Below is a small trained network, with its code and all its weights. Each question gives an input and a class and asks what happens when units are switched off, that is, made to give their printed mean instead of their output.

import numpy as np


def w(rows, s, z=0):
    codes = np.array(rows[::2]) - 128.0
    scale = np.full(codes.shape[1], s)
    scale[-1] = z or s
    return codes * scale


def f(y):
    return np.maximum(y, 0)


def log_softmax(a):
    a = a - a.max(-1, keepdims=True)
    return a - np.log(np.exp(a).sum(-1, keepdims=True))


def net(x, mask):
    res = np.array(x, float).reshape(1, 3) / 4 @ E
    y = f(res @ A[0][:, :-1].T + A[0][:, -1])
    res = res + np.where(mask, y, B[0][:, -1]) @ B[0][:, :-1]
    return log_softmax(res[-1] @ U[:, :-1].T + U[:, -1])


A, B = {}, {}
E = w([
[246,125,98,54,122,214],'x0',
[226,151,71,174,108,53],'x1',
[127,255,192,93,38,89],'x2',
],0.0084)
A[0] = w([
[119,72,96,81,212,200,28],'n0',
[186,144,120,128,101,105,174],'n1',
[145,196,187,56,75,189,127],'n2',
[153,171,159,24,92,173,123],'n3',
[19,146,232,190,116,89,28],'n4',
[112,95,108,225,137,76,145],'n5',
[137,200,164,124,65,46,186],'n6',
[127,155,202,55,74,176,116],'n7',
[120,93,80,202,135,91,132],'n8',
[106,173,173,62,85,174,109],'n9',
[111,132,89,221,173,78,141],'n10',
[99,162,177,46,81,171,114],'n11',
[143,106,79,242,168,89,140],'n12',
[133,11,89,121,216,207,89],'n13',
[213,150,115,126,89,92,197],'n14',
[233,150,91,147,102,112,92],'n15',
[5,137,149,156,115,55,174],'n16',
[128,230,171,148,35,55,13],'n17',
[104,119,82,224,153,71,139],'n18',
[135,197,174,132,43,70,148],'n19',
[157,186,146,28,96,183,121],'n20',
[108,177,187,32,88,177,114],'n21',
[254,104,50,69,141,186,2],'n22',
[28,75,171,112,166,212,134],'n23',
[189,136,141,19,133,173,159],'n24',
[120,41,77,125,190,184,180],'n25',
],0.0061,0.0064)
B[0] = w([
[196,153,74,45,70,164,177],'n0',
[90,142,146,160,156,145,203],'n1',
[172,83,139,108,123,82,226],'n2',
[174,89,140,101,123,89,215],'n3',
[226,190,29,10,20,209,187],'n4',
[139,79,186,129,165,81,197],'n5',
[169,147,93,88,88,155,249],'n6',
[149,84,144,113,131,98,203],'n7',
[135,80,142,143,131,88,184],'n8',
[161,87,152,133,139,79,192],'n9',
[139,95,170,129,148,76,194],'n10',
[148,89,147,120,143,77,197],'n11',
[136,87,171,141,158,77,205],'n12',
[147,192,108,106,93,172,236],'n13',
[70,149,160,181,161,141,239],'n14',
[123,219,71,110,109,215,193],'n15',
[90,187,125,161,139,196,240],'n16',
[24,212,171,255,206,194,196],'n17',
[138,85,171,131,156,80,198],'n18',
[143,167,99,96,110,173,231],'n19',
[171,87,132,100,120,105,218],'n20',
[153,90,138,126,133,77,210],'n21',
[12,200,175,222,175,184,201],'n22',
[107,222,110,140,127,215,226],'n23',
[147,113,119,87,108,121,236],'n24',
[92,175,141,160,149,162,254],'n25',
],0.0084,0.0065)
U = w([
[66,153,150,184,167,148,4],'0',
[171,149,89,86,67,150,236],'1',
[162,5,160,121,133,25,190],'2',
],0.015,0.00026)

Each question gives the input, the list of numbers given to net, and the class t.
The units are the neurons (one row each of A and B). Each row of codes is followed by its name. A weight is (code - 128) times the scale printed after its matrix; where a second scale follows, it is the last column's (A, B and U).
mask holds one flag per neuron, in row order. A switched-off neuron (its flag False) gives its mean, the last column of its row in B, instead of its output. The means were averaged over made-up inputs and are rounded, as every weight is.
A unit's drop is (log p(t) with every unit on - log p(t) with that unit switched off) / (log p(t) with every unit on - log p(t) with every unit switched off).
The circuit of an input: a set's keep is (log p(t) with only the set's units on - log p(t) with every unit switched off) / (log p(t) with every unit on - log p(t) with every unit switched off). Starting from the 12 units with the biggest drops (on a tie, the unit counted first), units are removed one at a time, each time the one whose removal leaves the highest keep (on an exact tie, the one counted first), for as long as the keep stays at least 0.8.
units of the circuit, in order: the units of the circuit, biggest drop first
top k neurons: the k neurons with the biggest drops, biggest first
drop when u is switched off: that unit's drop, to one decimal
input [-1,-5,8], class 1: units of the circuit, in order	[n4]
input [1,6,-1], class 0: units of the circuit, in order	[n14; n4]
input [1,-4,-5], class 1: top 2 neurons	[n0; n17]
input [5,1,-7], class 0: top 2 neurons	[n22; n25]
input [4,2,-7], class 0: top 3 neurons	[n22; n25; n4]
input [-8,0,8], class 1: top 3 neurons	[n4; n6; n19]
input [-3,0,2], class 1: top 3 neurons	[n22; n25; n14]
input [3,1,-4], class 0: top 3 neurons	[n4; n6; n22]
input [2,-8,-8], class 1: top 2 neurons	[n0; n13]
input [-5,-2,2], class 1: top 3 neurons	[n4; n22; n14]
input [1,-4,-3], class 1: top 2 neurons	[n17; n22]
input [-2,-1,3], class 1: top 2 neurons	[n22; n25]
input [6,8,-3], class 0: drop when n22 is switched off	0.1
input [7,0,1], class 2: drop when n4 is switched off	0.2
input [4,3,-7], class 0: units of the circuit, in order	[n22]
input [-1,-5,7], class 1: drop when n4 is switched off	0.3
